Z159: [-12.0   7.0   2.3 -21.1  -4.4   2.2 -15.2  28.5 -21.6   8.5  -8.4   4.0
 -10.3  27.5   2.2  -6.9   4.2  -6.5 -18.4  17.8   7.1   4.4   3.5   4.1
  -9.7  20.2 -15.7  11.1  -9.2 -23.5  -6.2   9.6  -5.1 -16.6 -17.0 -14.3
  12.1   8.9 -11.8 -24.0  -9.8   1.0 -38.9  -6.1  26.2  -9.9 -11.2  20.3]
Z38: [ 35.9 -42.0 -21.4  36.4  20.4 -24.7  41.3 -36.2  34.0  -9.0  16.8  15.3
  24.2 -38.2  -4.6 -10.9 -36.4  24.0  -1.8 -74.0   7.2   9.7 -14.5  15.4
  -3.2 -58.9  39.8 -25.7  57.5 -39.3  16.6   5.0  20.1  33.2  62.1  22.6
 -44.2   9.0   9.3  86.5  28.2  13.9  73.1  -2.7 -62.7  17.9  26.1 -43.1]
Z816: [  1.7  -7.4  -3.3 -21.3   8.0 -23.9 -11.4  -6.9 -19.1   6.2   4.9  36.4
   3.7   4.9  17.4  -3.9 -16.5  17.1 -22.8 -34.9  -4.8  14.5  -7.8  14.4
 -14.2  -4.6 -19.5 -13.6  22.2  13.6  10.9  11.8   5.2  -6.3  16.7 -18.2
  -8.4  20.3 -38.9   0.3   4.7  15.7  -4.1  -3.8  12.7  -8.6   1.4  -5.2]
Z845: [-12.1  12.0   1.8 -21.4  -4.6  -0.2 -20.7  28.0 -24.7  12.5  -5.9  14.6
 -15.4  28.3   6.8   6.7   6.1  -3.8 -14.1  19.2   1.6   2.1   5.0   2.2
  -7.3  21.6 -25.8  12.9  -6.0  29.8  -3.9   1.7  -6.4 -22.1 -15.1 -21.0
  12.6  15.8 -14.8 -29.4  -8.4  -2.9 -42.4  -5.5  31.8 -14.7 -12.8  17.0]
Z140: [ 12.9 -17.0  -7.3   5.6  16.2 -12.9  12.0 -20.5   6.5  -4.9  11.9  18.9
   9.7 -21.0   3.1  -5.6 -15.2  14.9  -5.3 -37.5  -4.8  10.9  -7.1   8.9
  -6.9 -23.4   9.6 -16.5  21.3 -10.0  15.2   0.4   6.8  14.8  25.5   0.6
 -20.0   2.3 -12.9  28.5  14.5   6.2  28.5   0.4 -19.4   8.3  11.7 -20.0]
where: [-23.4]
Z140, 25
succ: [-10.3]
[27.5]
succ: [18.9]
[9.7]
where: [-11.4]
Z816, 6
succ: [-3.3]
[-21.3]
where: [-5.2]
Z816, 47
succ: [7.0]
[2.3]

Z492: [-35.4 -41.2 -75.8  65.1 -20.2  62.7  42.8  17.3 -33.0  62.6  21.1 -94.4
  29.5  -6.7  40.3  89.9  34.0 -89.8  65.2  86.4   5.1]
Z880: [-40.3 -57.1 -44.1  63.7 -21.5  11.1  56.5  -9.2 -45.9  51.5  50.0 -74.7
  28.7   5.2  57.3  93.8  47.3 -86.9  -6.2  90.5   9.0]
Z202: [-37.8 -49.1 -65.2  65.1 -20.2  13.1  42.8   8.5 -39.5  59.8  35.6 -87.8
  29.5  -2.9  40.3  89.9  40.6 -89.8  -2.2  90.5   7.1]
succ: [28.7]
[5.2]
succ: [62.6]
[21.1]
where: [63.7]
Z880, 3

Z308: [-21.3  -3.7 -35.2 -33.4  36.9 -31.0  24.4 -31.0  29.3  -0.8  32.8 -32.1
 -20.7  22.7  -3.1  31.4 -48.5 -18.6 -35.4  39.7  24.0  25.9  24.5 -14.8
  -9.7  36.9  11.4]
Z809: [-70.0  -2.5   7.1  -1.1  31.1 -17.5  30.0   2.8  -2.6  -8.1  39.1 -10.4
  -2.6 -14.5 -40.5 -20.4  -6.5 -11.5 -25.4  17.7  24.0  46.3 -19.2 -42.6
 -37.9  30.6  13.6]
Z959: [ 27.3   4.4 -35.2 -19.6   8.2 -17.5  -3.6 -37.8  21.4  13.9   1.7  -3.2
 -38.8  18.5   9.4  46.2 -59.0 -25.6 -10.3  10.4  17.9  -8.1  18.3  12.9
   7.3  18.2   2.4]
Z936: [ 66.3 -11.7 -11.0 -10.3 -26.2  14.1 -26.1  -4.0   9.4   6.6 -29.5   4.1
  15.4  22.7 -27.7  24.0   4.0  16.6  19.9  -4.2 -24.8 -42.1  24.5  40.7
  41.1 -31.4 -13.2]
Z271: [-11.6  12.5 -23.1  -5.7  19.6 -17.5   7.6 -24.2   9.4  10.2  14.1   4.1
 -38.8  -2.1 -21.8  16.6 -38.0 -32.6 -10.3   3.1  30.1  12.3  -6.7  -9.3
 -20.9  30.6   9.1]
Z45: [-31.1 -23.8  25.2  -1.1   2.4   5.1  18.8  36.6  -2.6 -22.8  14.1 -32.1
  60.6   2.0  15.6 -35.2  56.6  44.8  -5.3  25.1 -30.9  19.1  18.3  -9.3
  12.9 -19.0  -2.0]
Z406: [  7.9  16.5  25.2  35.8 -26.2  23.2 -20.5  16.3 -26.5   6.6 -23.3  47.5
  -2.6 -26.9 -15.6 -27.8  14.6  -4.5  29.9 -48.0  -6.5 -14.9 -44.1   1.8
  -9.7 -12.8  -6.5]
Z41: [-40.8 -15.7  19.2  -1.1  13.9  -3.9  24.4  23.1  -2.6 -19.1  20.4 -32.1
  33.5  -2.1  -3.1 -27.8  35.6  23.7 -10.3  25.1 -12.6  25.9  12.0 -20.4
  -4.0  -0.4   4.7]
Z951: [ 17.6  24.5 -23.1   3.5   2.4  -3.9 -14.8 -31.0   5.4  21.3  18.4  33.1
 -56.9  -6.2 -15.6  31.4 -59.0 -39.7   4.8 -26.1  30.1 -14.9 -25.4   1.8
 -15.3  18.2   2.4]
Z219: [-31.1   4.4 -23.1 -19.6  36.9 -26.5  24.4 -24.2  17.4  -0.8  32.8 -24.9
 -20.7   6.2 -21.8  16.6 -38.0 -18.6 -30.4  32.4  30.1  32.7   5.8 -20.4
 -20.9  36.9  13.6]
Z253: [-21.3 -15.7  -5.0 -24.2  19.6 -17.5  24.4   2.8  13.4 -15.4  26.6 -39.4
  24.5  14.4   9.4  -5.6  14.6  16.6 -20.3  39.7  -6.5  25.9  30.7  -9.3
   7.3   5.8   6.9]
where: [-40.5]
Z809, 14
succ: [12.3]
[-6.7]
succ: [18.5]
[9.4]
[ 17.6  24.5 -23.1   3.5   2.4  -3.9 -14.8 -31.0   5.4  21.3  18.4  33.1
 -56.9  -6.2 -15.6  31.4 -59.0 -39.7   4.8 -26.1  30.1 -14.9 -25.4   1.8
 -15.3  18.2   2.4]
Z951
[-31.1   4.4 -23.1 -19.6  36.9 -26.5  24.4 -24.2  17.4  -0.8  32.8 -24.9
 -20.7   6.2 -21.8  16.6 -38.0 -18.6 -30.4  32.4  30.1  32.7   5.8 -20.4
 -20.9  36.9  13.6]
Z219

Z461: [  8.3  -0.4  22.0 -72.2  -7.3  50.0  46.8 -58.6]
Z501: [ 14.9  49.1  13.4  -0.2 -10.0  30.7  60.4  57.6]
Z299: [ 56.7  26.5  -2.7   9.4  42.7  13.5 -17.7  68.1]
Z778: [-68.7 -31.5  73.4 -22.6 -12.2   2.9 -42.7  56.4]
Z338: [-30.8  59.4 -33.7 -56.4  68.3 -36.7 -45.7 -33.2]
Z641: [ 21.0 -49.6 -22.5 -37.2  60.1 -60.4 -20.5  52.5]
Z963: [-41.1 -43.4  41.2 -36.4  68.8  41.0 -47.7 -14.2]
Z550: [ 68.7  63.0 -70.9 -37.9  68.5 -21.4  54.1  30.5]
Z560: [ 30.5  11.7  28.8 -38.8 -12.1 -19.5  -6.3 -70.0]
Z621: [  8.7  30.2 -53.2  -7.2 -71.4 -55.7 -42.2 -47.6]
Z428: [-11.5 -75.5  37.0  39.3   6.0 -14.9  40.7   2.7]
Z947: [-52.7  42.1 -33.6 -21.7  31.6  34.3 -62.5 -30.8]
where: [-22.5]
Z641, 2
succ: [-47.7]
[-14.2]
where: [-33.6]
Z947, 2

Z508: [-61.1  36.5 -19.2  58.4  67.6 -70.9  71.0]
Z59: [ 27.3   8.8  67.5  54.1  17.6 -52.9 -52.8]
Z790: [ 15.5 -88.5  -9.1  42.7   6.4  67.6   0.1]
Z792: [-45.5  52.3 -15.5 -84.5  76.0  11.1 -71.6]
Z929: [ 50.0  55.8  86.8  34.6  -6.6 -19.2 -46.2]
Z912: [ 26.3  22.6 -87.4  77.4  -3.7  72.1 -79.2]
succ: [-15.5]
[-84.5]
where: [-52.8]
Z59, 6
where: [-79.2]
Z912, 6

Z637: [ 52.8 -67.1 -73.2   7.9  60.5]
Z590: [-15.6  15.7 -22.2  32.2 -52.9]
Z383: [ 67.8  47.7  34.2 -22.1 -30.0]
succ: [-22.1]
[-30.0]
succ: [-67.1]
[-73.2]

Z416: [ 54.1  31.5  81.8 -32.2 -41.2   3.9]
Z429: [-17.2 -18.8  -2.5  10.9  38.6  -5.7]
Z559: [-14.6  12.5  57.1 -61.6 -61.6  38.8]
Z351: [ -7.8   2.5   6.1 -25.2  35.0  -2.1]
Z369: [ 55.9 -24.6  44.5  56.0  13.4 -24.5]
where: [56.0]
Z369, 3
succ: [12.5]
[57.1]

Z851: [ 27.7  10.6   6.2  12.1  35.2 -41.6]
Z324: [  3.1  -9.7  -6.8 -11.6  -2.0  23.9]
Z721: [ 3.2 32.4  2.4 -8.1  2.6 91.4]
Z473: [ 13.8  -5.8 -20.0  -2.2 -13.8 -21.0]
Z380: [24.5 -4.6 11.0 21.2 -7.6 18.1]
Z986: [  1.2  31.9 -13.3  38.4  -5.7  97.3]
Z881: [-11.8 -13.8 -10.6   0.9  -6.1 -41.4]
Z780: [ 16.7 -17.0 -15.5  -9.0   9.6 -71.1]
Z185: [ -5.7  -8.1   0.9 -42.1   3.5 -44.4]
Z543: [ -0.3  16.4   9.3 -16.7   7.2   2.0]
succ: [6.2]
[12.1]
where: [-4.6]
Z380, 1
succ: [-5.8]
[-20.0]

Z585: [ 57.8 -64.7  66.8  60.8 -51.8 -52.8 -57.5]
Z754: [ 51.4 -65.9  60.5 -73.6 -76.1 -53.7 -65.6]
Z739: [ 70.3 -73.5  74.4  51.0 -52.6 -75.7 -63.2]
Z968: [ 72.7 -57.6  55.0  63.9 -49.8 -56.6 -51.1]
Z586: [ 70.0 -56.2  69.3  74.7 -71.9 -44.2 -54.4]
Z795: [ 68.1 -37.8  61.1  56.9 -52.1 -39.2 -53.6]
where: [-73.5]
Z739, 1
succ: [69.3]
[74.7]
where: [61.1]
Z795, 2

